Below is a small trained network, with its code and all its weights. Each question gives an input and a class and asks what happens when units are switched off, that is, made to give their printed mean instead of their output.

import numpy as np


def w(rows, s, z=0):
    codes = np.array(rows[::2]) - 128.0
    scale = np.full(codes.shape[1], s)
    scale[-1] = z or s
    return codes * scale


def norm(h):
    return h / np.sqrt((h * h).mean(-1, keepdims=True) + 1e-5)


def f(y):
    return np.maximum(y, 0)


def log_softmax(a):
    a = a - a.max(-1, keepdims=True)
    return a - np.log(np.exp(a).sum(-1, keepdims=True))


def net(x, mask):
    res = np.array(x, float).reshape(1, 5) / 4 @ E
    u = 0
    for l in range(3):
        y = f(norm(res) @ A[l][:, :-1].T + A[l][:, -1])
        res = res + np.where(mask[u : u + 9], y, B[l][:, -1]) @ B[l][:, :-1]
        u += 9
    return log_softmax(norm(res)[-1] @ U[:, :-1].T + U[:, -1])


A, B = {}, {}
E = w([
[35,198,137,109,2],'x0',
[125,239,121,158,185],'x1',
[110,126,135,125,133],'x2',
[99,97,142,199,140],'x3',
[230,149,171,141,82],'x4',
],0.0062)
A[0] = w([
[61,89,92,143,144,99],'0.n1',
[123,106,132,118,161,1],'0.n2',
[72,96,61,118,161,129],'0.n3',
[97,111,79,69,161,114],'0.n4',
[141,183,107,196,165,137],'0.n5',
[132,74,119,117,128,90],'0.n6',
[157,86,172,90,113,128],'0.n7',
[107,79,106,73,95,121],'0.n8',
[133,8,130,87,84,65],'0.n9',
],0.012,0.0032)
B[0] = w([
[212,149,123,153,105,194],'0.n1',
[116,83,116,98,111,143],'0.n2',
[164,150,83,170,105,208],'0.n3',
[254,193,100,141,124,190],'0.n4',
[132,115,158,137,169,209],'0.n5',
[167,142,141,126,203,177],'0.n6',
[184,159,139,130,151,198],'0.n7',
[76,221,160,171,116,205],'0.n8',
[106,173,187,154,197,254],'0.n9',
],0.0087,0.0061)
A[1] = w([
[91,28,153,228,128,231],'1.n1',
[111,212,128,16,199,116],'1.n2',
[90,123,144,190,161,5],'1.n3',
[132,49,114,93,179,107],'1.n4',
[41,173,141,128,25,124],'1.n5',
[143,166,1,172,153,79],'1.n6',
[97,108,34,192,100,177],'1.n7',
[149,41,44,165,94,88],'1.n8',
[206,229,179,126,119,168],'1.n9',
],0.0083,0.0024)
B[1] = w([
[237,61,193,98,84,157],'1.n1',
[92,82,230,211,123,166],'1.n2',
[112,23,171,154,143,141],'1.n3',
[102,220,79,30,96,139],'1.n4',
[148,160,106,18,133,177],'1.n5',
[143,146,189,176,85,165],'1.n6',
[254,165,164,39,38,143],'1.n7',
[72,45,172,110,103,131],'1.n8',
[158,55,104,159,51,250],'1.n9',
],0.0093,0.011)
A[2] = w([
[61,125,66,180,162,13],'2.n1',
[130,151,145,202,191,157],'2.n2',
[197,67,139,123,110,176],'2.n3',
[63,107,124,161,181,1],'2.n4',
[196,95,36,137,218,166],'2.n5',
[78,197,149,9,42,97],'2.n6',
[85,178,162,80,62,32],'2.n7',
[129,201,189,239,100,142],'2.n8',
[254,74,139,142,207,141],'2.n9',
],0.0085,0.004)
B[2] = w([
[133,254,135,126,102,128],'2.n1',
[119,113,119,49,138,176],'2.n2',
[60,173,81,173,28,220],'2.n3',
[157,218,211,100,144,128],'2.n4',
[84,169,121,27,148,175],'2.n5',
[61,135,177,51,122,179],'2.n6',
[140,135,163,92,142,155],'2.n7',
[52,23,207,97,162,215],'2.n8',
[72,172,115,94,83,248],'2.n9',
],0.0074,0.011)
U = w([
[129,179,128,2,134,244],'0',
[175,123,152,118,64,189],'1',
[89,36,237,92,178,105],'2',
[100,117,151,119,93,234],'3',
[165,64,182,89,103,184],'4',
[105,96,89,156,135,50],'5',
[147,108,79,162,158,1],'6',
[155,74,89,158,196,1],'7',
],0.013,0.0046)

Each question gives the input, the list of numbers given to net, and the class t.
The units are the neurons (one row each of A and B). Each row of codes is followed by its name. A weight is (code - 128) times the scale printed after its matrix; where a second scale follows, it is the last column's (A, B and U).
mask holds one flag per neuron, layer by layer. A switched-off neuron (its flag False) gives its mean, the last column of its row in B, instead of its output. The means were averaged over made-up inputs and are rounded, as every weight is.
A unit's drop is (log p(t) with every unit on - log p(t) with that unit switched off) / (log p(t) with every unit on - log p(t) with every unit switched off).
The circuit of an input: a set's keep is (log p(t) with only the set's units on - log p(t) with every unit switched off) / (log p(t) with every unit on - log p(t) with every unit switched off). Starting from the 12 units with the biggest drops (on a tie, the unit counted first), units are removed one at a time, each time the one whose removal leaves the highest keep (on an exact tie, the one counted first), for as long as the keep stays at least 0.8.
circuit, biggest first: the units of the circuit, biggest drop first
most important unit: the unit with the biggest drop
k most important neurons: the k neurons with the biggest drops, biggest first
top k neurons in layer l: the k neurons of layer l with the biggest drops, biggest first
input [-4,6,-6,-6,-7], class 1: most important unit : 0.n4
input [4,-5,-4,4,-8], class 1: 3 most important neurons : [0.n1; 0.n3; 1.n7]
input [8,-4,4,6,-7], class 0: circuit, biggest first : [1.n5; 1.n9]
input [6,8,-2,4,-3], class 2: circuit, biggest first : [2.n8; 2.n3]
input [-5,-4,-7,7,-7], class 1: circuit, biggest first : [0.n3; 0.n1; 1.n7]
input [2,-6,6,-1,-4], class 2: 4 most important neurons : [0.n9; 2.n8; 0.n8; 2.n3]
input [-5,-3,2,0,-6], class 1: circuit, biggest first : [0.n3; 0.n4]
input [1,-8,-7,7,5], class 2: circuit, biggest first : [0.n9; 2.n8]
input [-2,5,7,7,-7], class 1: 2 most important neurons : [1.n7; 0.n9]
input [-1,-5,-3,-1,-1], class 2: 2 most important neurons : [0.n9; 2.n8]
input [4,3,4,-3,-5], class 1: 2 most important neurons : [0.n4; 0.n9]
input [-4,3,2,1,4], class 0: circuit, biggest first : [0.n8; 2.n5; 2.n9]
input [7,3,0,6,-5], class 0: 2 most important neurons : [1.n5; 1.n9]
input [6,-6,-3,6,-3], class 0: circuit, biggest first : [1.n5]
input [-1,6,-7,-8,1], class 4: circuit, biggest first : [1.n2; 1.n9]
input [-2,-8,0,-4,-8], class 1: 4 most important neurons : [0.n4; 0.n1; 0.n3; 1.n9]
input [4,7,-1,-8,5], class 4: 3 most important neurons : [1.n2; 1.n9; 2.n9]
input [-2,-4,3,0,-6], class 1: circuit, biggest first : [0.n4; 0.n3]
input [-5,-3,7,2,-8], class 1: circuit, biggest first : [0.n3; 0.n4]
input [1,5,-1,2,4], class 2: most important neuron : [0.n5]
input [-3,7,0,6,-2], class 2: 3 most important neurons : [0.n5; 1.n9; 1.n5]
input [-8,7,-4,2,6], class 0: top 3 neurons in layer 0 : [0.n8; 0.n9; 0.n5]
